
[[ 154   -5  146  -84    7  -36  159   27 -142   26  -86   56  -97   -3
   -83   -4  -58  209  -48   80   23 -214   18  130 -278   71  142]
 [-101  161 -208 -115  195  261   82    6   57  -23  217  -57  276  -16
  -114    4 -136 -118  -70   21  110  189 -192  137  -77  103   34]
 [ -90  -67   83  143 -204  242    4   41   34 -116    8 -219   95   43
  -114 -180  110 -163  -67 -228  248  -30  177 -190  156 -114  123]
 [  80 -101  114  -94    7   49  149 -115  -83 -126 -158   46 -183   39
   -24  -46   25    4  -71  109  108 -211   72   27 -203  -56  136]
 [ -39   70  191 -648  168  186   66    1 -102  140  162   42  249   38
   -68  -46   67 -267 -176  204 -129 -111  161  243   88   58   86]
 [  66  -54 -225   54  -56  -47  101  -85   28    6  -99  222 -243   79
     8   59  -60  236  -40   76  -91  -20 -141   19 -340   14   73]
 [ -12  -36 -183 -169   39   36  103 -127   42  -27  -40  188  -45   72
    22   27  -19   -1 -131  110   -5   27 -124   50 -187    0   32]
 [-106 -101   28 -220   58  135   64  148 -310   70  136 -164  156  -28
  -142 -138  -58   32   37  181 -286   47   96   54   11 -190  132]
 [ 147  -83  -89  363 -446  -50   82  -71  105   60 -145  141 -119   42
   -52   -7   28  191  -98 -213  228  -54 -108 -247 -171   23  125]
 [-120  -71 -128 -193   48  -16   36  125  -75  -14    5   15   68   78
   -16  -73    2  125 -127   -9 -125   76   -5   63  -64  -65  -14]
 [ 114  -52    7  -47  -46  -88   89   50  -54   23  -48  108 -131   46
   -77  -23  -28  283  -72   -6  -90 -135   -6   85 -262   66   90]
 [  36  179  347 -465  187  234   16   78    6   46  122  -26   17  101
  -113  -42  114 -151 -102    8  -45 -325  354  334   -3  215  139]
 [ -65 -132  126   54 -190   -8   44   49   11 -149 -296  -22 -224  172
    77  -95  196   28 -152 -200  221 -194  270 -112  -18 -130   55]
 [  41  -23 -127   70   16   61  111  -35  -29  -51  -15   48 -110   20
   -73   -6  -93  151    2   57  -16  -20  -95   36 -264    7  105]
 [  93 -160 -180 -202  148    8  136  -23 -217   31  262   30  187 -155
  -250 -129 -227  234   18  292 -350  128 -294   84 -256  -44  104]
 [-108  -17 -109 -253  122  300  -11    4  -83   44  288  -61   98   16
  -165 -107  -39 -121   59  182 -367   76   73   78   15  -80  133]
 [ -91  -12 -237   53  -94  193  -26   47   59   44  217  -37  140   24
  -149  -88  -33   12  -19  -80 -127  183  -61  -67    7  -28   74]
 [ -96   -1 -383  176 -115  175  -17  -70  168   -7   84  103 -117  111
   -43    4  -26   35   11  -57 -118  159  -94 -101 -127  -34   70]
 [ 331  198  139 -287  106 -129  187  -60   24  182  -59  352 -172   41
   -48  186  -89  291 -136  133   -5 -326  -89  387 -484  402  126]
 [  98  -36  250 -304  -59  -42  109   27  -69   46 -103   84   30   57
   -29  -57  103   21 -218  -10  113 -237  129   98  -55   68   77]
 [  53   38  -36 -132  -31  -65   95  -11   48   44 -141  213 -166  126
    46   69   31  149 -147   -8   21 -129    0  125 -239  103   41]
 [ 176   51  214 -400   60  -75  166   -1 -117  139  -55  184    1   28
   -44   43   -4  115 -166  147  -20 -256   30  249 -228  168  110]
 [  75   16  -14 -340   22   23  120   15 -115  200  183   94  312  -74
  -141  -25 -100   39 -139  160 -105   43 -171  127  -86   91   77]
 [  56  -25  224 -382    9 -134   24  231 -139  138  -12   82  -41  108
   -65  -68   96  276 -151  -44 -256 -241  242  227  -99   97   49]
 [ 227 -145 -223   21 -343 -138   17  -68   93  249  172  330   -1   -6
  -184  -52  -37  336  -89  -20 -316   43 -231 -125 -204  103  106]
 [-372  154   20  -72  402  327   54  300 -212 -247  -82 -415  -33  129
    32  -42  -35  -84   69  -12   87   12  298  257  -28 -154   38]
 [  52    7    9  155 -108  353  120 -220    9  -57   55  -74  -20  -32
  -130  -36  -49 -255   56   98  201  -60   -5 -129  -75  -65  240]
 [ 157 -171  194  -39 -276 -144  155   98 -246  127  -96  -16  142  -71
  -127 -121   -6  232 -129  -13   69 -125  -18 -101  -72  -61  129]
 [-273   -4 -347 -199   95  -64 -200  373  158   16  167   83  -81  269
   -25  -92  114  375 -118 -302 -526  167  148  183  -33   74 -146]
 [-352  430   95  -53  493  198  136  419 -186 -180 -336 -326 -152  230
   214  203  -65   61    0  -92  356 -105  309  497 -220   65  -16]
 [ 100 -128  113 -192  -33 -190  123  118 -226   61 -115   85  -85   25
   -54  -58  -19  342  -97   85 -160 -161   38  106 -237  -18   81]
 [ -62  -58  -57  103 -143  274   21  -86   51  -66   56  -72  -13   48
   -96  -97   49 -174   -9  -49   76    5   82 -149   36 -108  146]
 [   8    4  -43  106  -77  132   43    5   47  -49  -15  -11 -121   72
   -79  -33   11   58  -13  -85   40  -68   63   -9 -129   14  119]
 [  55  -66   90 -185  -86   63  100   46 -147  103  125  -45  286  -76
  -170 -129  -37   11 -113   39   14    3  -52   -7   12  -18  112]
 [-112 -127    6   76 -178  -90   38  122  -14 -118 -326   10 -217  192
   115  -56  149  154 -156 -216  153 -102  190  -89  -58 -132   -1]
 [ -88  -71 -120  308 -260  266  -92  124   57    2  232 -202   56   37
  -229 -197   31   49   81 -250 -122  101  117 -214  105  -92  149]
 [-228  -52 -204  233  -94  241  -57   89   11 -111  -30 -132 -230  170
    -7  -68   56   15   92 -109 -138   64  207 -120  -16 -209  103]
 [ 253  -72  139 -114 -173  -16  298 -294 -159   93 -196  201   34  -94
   -10   73  -78  -84 -146  287  312 -174 -194  -65 -238  -17  194]
 [-105  -76  -59  143 -244  -19  -32  158   95  -62 -145  -15 -111  175
    16  -91  147  153 -134 -332   98  -34  164 -123    6  -50    8]
 [ 156  -33  -31  189 -197  -22   68   20   11   57    1   83 -135   24
  -132  -24  -45  294   -1  -99  -34  -98  -47  -34 -249   86  151]
 [-216  -25  -32 -133   12  137  -60  244  -25  -38  131 -181  193   85
   -93 -174   85    9 -110 -205  -69   90  164   22  145  -63   -3]
 [ 172  -26  -36  -67  -99  -23  193 -102 -179  178  -54  188  -71  -35
   -63   83 -132  159   -4  266 -109  -78 -152   44 -306    6  184]
 [ 120  148  -62  331 -387  213  109 -260  274   77 -138  169  -96   81
    22  136   54 -208 -115 -159  506  -73  -76 -196 -102  128  177]
 [-114   36  -78 -199   60  309   43   14 -119   92  243 -110  237  -26
  -143  -71  -68 -193   26  166 -158  125   11   39   61  -83  139]
 [  78   99  125  -99  -25  138  -27    6  168   10   29  107 -237  161
   -71   -9  121   32  -62 -132  -55 -274  258  153 -132  193  130]
 [ -33   96    8  -82   66  123   -4  172    1   33  134  -62    4   82
  -125  -49   -6  141  -18 -105 -132  -59  125  170 -102  117   83]
 [-106  -48 -216   17   -7  183   10  -29 -125   49  -27   84 -409  160
    16   56  -27   97  177  241 -472  -28  170   31 -231 -192  176]
 [ -80 -282 -124  104  -15  -88   67  109 -191 -200 -141  -64 -210   54
   -46 -163  -20  334   13    9 -175   -4   35  -80 -212 -246   56]
 [ 198  -58   78 -199  -28 -153  171  -41 -124   95 -122  225 -133   12
   -32   38  -50  260 -113  155  -67 -203  -65  135 -333   84  116]
 [  99  -53  182 -372  -77   32   79 -150   50   39  -96  222 -108  108
    17  -22  159 -131 -214   77   40 -267  165   68  -58   52  103]
 [-283   58  -19 -123  192  336  -39  164  -70 -134   82 -257   -4  132
   -48 -101   52 -154   44  -29  -98   19  291  116   77 -124   75]
 [-125  -93 -109  200 -192  126  -41  203  -71    6   93 -189   30   49
  -146 -166   12  161   48 -188 -142   96  117 -145   39 -139   93]
 [  42  -63  297 -196  -62   60  104  114 -215   25   -1 -151  173  -37
  -137 -152   35    5 -105   -6   87 -166  162   30   35  -43  138]
 [ 286 -320  110 -202 -172  141  246 -444 -254   52   97  134   67 -217
  -219 -135 -106 -203    5  521  -99 -126 -184 -204 -146 -214  319]
 [ 121   11  162 -196 -210 -303   65  252  -13  190 -144  165  108   92
   -12  -16  101  368 -313 -274  113 -155   34  110  -99  201  -32]
 [ 104   35 -191   21  -69  178  109  -76  -40  165  297   25  284 -135
  -245  -26 -206   29   18  128  -75  170 -307  -20 -141   71  158]
 [  79  171  118 -332   87  178  103  -89   55  100   69  127   81   46
   -50   69   18 -181 -146   91  107 -157   36  214  -96  194  114]
 [  17   70   -7  -83  -14  199   13   25   48   72  189   -2   72   29
  -155  -51  -11  -12  -28  -36  -83  -32   46   80  -52  107  131]
 [ -93 -162  -39 -462  286  -20   28  100 -216  -79   29   54 -177  108
   -39 -111    7  189  -26  246 -509  -84  161  235 -196 -132   35]
 [ -67  -89   13 -110 -108  110   33   90  -62   11  127 -117  290  -23
  -147 -182   34  -57 -128  -98   41   75   13  -82  125  -77   60]
 [-126 -177   26 -118 -281   76  -29   69  -56   59    0  -43  117   87
   -47 -174  169  -93 -144 -121  -52   27  188 -202  216 -196   66]
 [ -89  -49 -264  188  -69  259  -20  -13   71  -58  202  -79   -4   28
  -161 -108  -52    9   74  -44 -146  148  -38 -108  -58  -76  120]
 [-358   -6 -198    3  247  537 -140  192 -115 -146  403 -404    5   70
  -234 -219  -48 -135  270   56 -511  183  283   48  118 -247  152]
 [ 175 -146  187 -260   11   24  205  -15 -391  130  111  -51  197 -178
  -226 -122 -153  106    9  333 -173  -98  -80   53 -153  -86  221]
 [-156 -182   20  171 -190  190  -23  125 -100 -124   23 -275   36   40
  -132 -238   81  -29   14 -169   12   22  211 -224  150 -249  121]
 [ -77 -145  -90  375 -173  191   21  -20  -10 -206 -111 -152 -270   86
   -64 -125   29   60   94 -113   66  -44  139 -208 -102 -214  162]
 [   7  -77  175  -17 -151   96   78  -56  -28  -85 -208    5 -208  121
    28  -51  145  -84  -87  -43  170 -238  248  -65  -46  -88  143]
 [ -85  -58  -43  -25  -98   95    3   69   30  -48   11  -39   26   83
   -61 -107   79    4 -102 -140   26    1   91  -49   26  -49   48]]

[   4 -216   53 -283   97  -97   44  -92  370   23  124 -115   39  -70
 -322  134   84  116 -202   31  199  102  142   43  -35  236   23   40
  184 -158  108  177]	25
[-166 -158 -284  296 -225   44   18  -76 -477   72   -5  181 -170  295
  241 -429 -195   54  258  -92   38 -364 -205  -58   36   -9   87  263
 -231 -132  -94  -24]	33
[  29  137 -191   33   17   59  158 -153   18   17 -249  158  127    2
  258  -61  -90  -71   22 -174 -257   22  -73  -13  -98 -213 -136 -343
  110  152 -209 -171]	18
[ -18  437  -87  -44  -25    2 -231 -113 -116   -1 -326  245   30  202
  312  -99  -68   71   73  -96 -164 -188 -107 -307  -91 -219 -116  -17
 -122  -14   23   -4]	8
[  30 -268  224  -16   64  -32 -115  285 -205  281 -225  118 -281  -75
  139 -377 -205  -59  108 -145  117 -235 -171 -114 -131 -223   69  246
   26  -37  199 -156]	16
[-216 -277 -337  184   69   45  133  -85   83  126  303   -1  308 -323
   58   49  139  -33 -641 -223 -324  147 -139  219 -242   33 -349  343
  136  341 -147   70]	54
[ -53  124 -103  126 -134  -38   49  -85 -212  -63 -228  152 -139  223
  213 -278 -279  -84  325 -156  -11 -376  -95 -261   20 -158  -44  -16
  -71 -188   -6  -60]	41
[  33 -400  -12 -336  229  -94  162  -76  346   12   34 -129   22 -364
 -202  142   82  140 -329  -18   -3  388   68   14 -152  154 -178  -60
  209  -81    8   -6]	20
[-170  215 -204   -2    4   77  -35 -216 -150 -171 -211  217   38  277
  127 -218    9  291  212  -43 -200  -60 -174 -386   57  104   50 -240
 -364 -217 -212  157]	12
[-201   23  -29  325   79  121  171  110 -363  -43  178  -22  -96   93
   60 -564   -6 -123  104  -81   86 -323 -114  -80 -122  220  417  226
 -316 -100 -263 -152]	52
[  18 -527   89 -318   96 -160  130  -40  615  128 -128    6  118 -289
 -312  301 -132   36 -227 -235  -83  155   13  -23   25 -106 -433 -210
  478  -30  267  318]	6
[ 123  175  107 -454  154 -105 -230 -100  451   95  -92  -26  134 -120
 -121  319  173  145 -379   50   66  216  166  -24 -186    8 -142   30
  240   22  206   92]	36
[ -42  237  -93   11 -170  -64  130 -258  135 -177  -85   53   27  383
  -91  -41 -187  -64  332  -77  137 -377  111 -161  159   70   63 -233
   50 -290  -15  168]	53
[  25   10 -262 -209 -148   -9 -167 -302  102  115 -116  189   95  271
   44  136   64  333  -19   64    9   88   -1   66   63   29  -76  -99
   52  -31   16  187]	50
[  48   -9   28   30   37   74  -65  117 -403  156 -249  161 -259  127
  283 -469  -99   52  268   -3  104 -144 -147  -95 -118  -94  296   24
 -200  -58  -93 -314]	57
[ -25  243 -268  128  -19  245   47 -179 -189  100 -170  275  183  313
  278 -245  117  149  147  -31 -188   14 -149  121  -25   -9  291 -444
 -174  209 -428 -105]	11
[ -58 -152   93 -177  139 -110  307 -124  559 -155  113 -171  149 -135
 -429  161  -23 -102 -127 -130   82  -11  174  -67   13  230  -64 -225
  280 -193   21  242]	37
[ -97 -267  131  -33  138    5  161   97 -100  -54 -148   38 -222   14
  -98 -400 -142   72  291  -96   83 -130 -123 -307   24  127  221 -149
 -185 -321  -69   -2]	29
[ -90 -244 -323  -24 -138   -3 -140 -187   88  251   99  145  190   31
   56  154   81  203 -366  -81 -114   75  -93  221  -53  -31 -288  268
  167  188   74  229]	40
[-254   35  -43  403   57   49  162  134 -413  -86  222  -59 -126    2
  117 -563  -89 -235   14 -152   51 -435 -131 -162 -181  152  233  463
 -297 -115 -173 -157]	27
[  54 -350   46 -189   16  -79   16   -1  317  241  116  -64   36 -112
 -221  121   20   -3 -263  -41  205   27  104  255  -77   49  -36  166
  360   49  184   94]	43
[  27  -42  -96 -168  -73 -115  -59 -142   15   -5 -378  183 -113   69
  165  -11 -246  108  175 -130 -101  -80  -91 -302   23 -238 -321 -120
   63 -189  143   39]	5
[-168 -215  123  -47  260  -13  106  118  -46 -100  -58  -17 -128 -187
  -89 -320  -37   90   -5 -131  -64  -16 -150 -391 -107  161   59   42
 -232 -247  -58   39]	34
[-168   81 -406  183 -142  -18   81 -278  -90  -96   98   73  132   87
  175  -30  -57   -6 -140 -134 -174 -137  -68  -46  -61    6 -267  202
  -25   -9 -118   65]	30
[ -54   71 -296 -194   -8  -25 -197 -271  138   64  -46  139  199   15
  107  213  163  309 -348   -6 -202  226  -49  -28 -103    5 -305   90
   24   82    6  181]	38
[  30 -206  -59   11 -122    7  -58   20 -370  171 -237  190 -305  238
  213 -391 -203  124  363   -8  168 -210 -138  -71   27  -90  178   57
 -124 -177   19 -159]	15
[  23  -46  101   36  159   60  -14  197 -285  168  -96   39 -181 -102
  209 -413  -19  -61  -10  -39   82  -79  -99  -24 -247  -54  248  177
 -109   48  -82 -349]	45
[ -42 -160    8  -72  201  -72  260  -28  261  -73  126 -173   65 -316
 -148   16    3 -143 -284 -130  -12   85   85   -7 -188  112 -111   34
  193  -31  -52  -64]	48
[  70 -469  -31 -193 -149 -119  -70  -53  342  344 -202  181   48   -5
  -80  205 -205   60  -68 -197    1  -51  -54  146   80 -280 -372  -51
  477   84  337  263]	1
[-120  314 -147  103 -117   50 -226  -88 -418   -8 -117  200 -136  399
  266 -373  -33  166  238   33   67 -324 -132 -248  -23   38  210  222
 -378 -186  -61  -13]	64
[ -44 -518 -412    2 -177  -26 -249  -74 -322  393 -262  358  -74 -101
  466  -60 -153  309 -199 -169 -331  143 -370   45 -101 -399 -570  339
   55  208  144  -19]	28
[-165   84 -264  373 -220    1  151 -116 -498 -120  134   18 -214  336
  195 -484 -213 -137  318  -44  193 -516  -46  -80    4  124  224  340
 -252 -263 -157 -161]	63
[ 150  218  100 -311  353   99    2   -2  163   78 -122  -21  108 -190
   60  -25  283  100 -257   94  -31  385   79   73 -303   83  252 -289
   16  174 -234 -305]	44
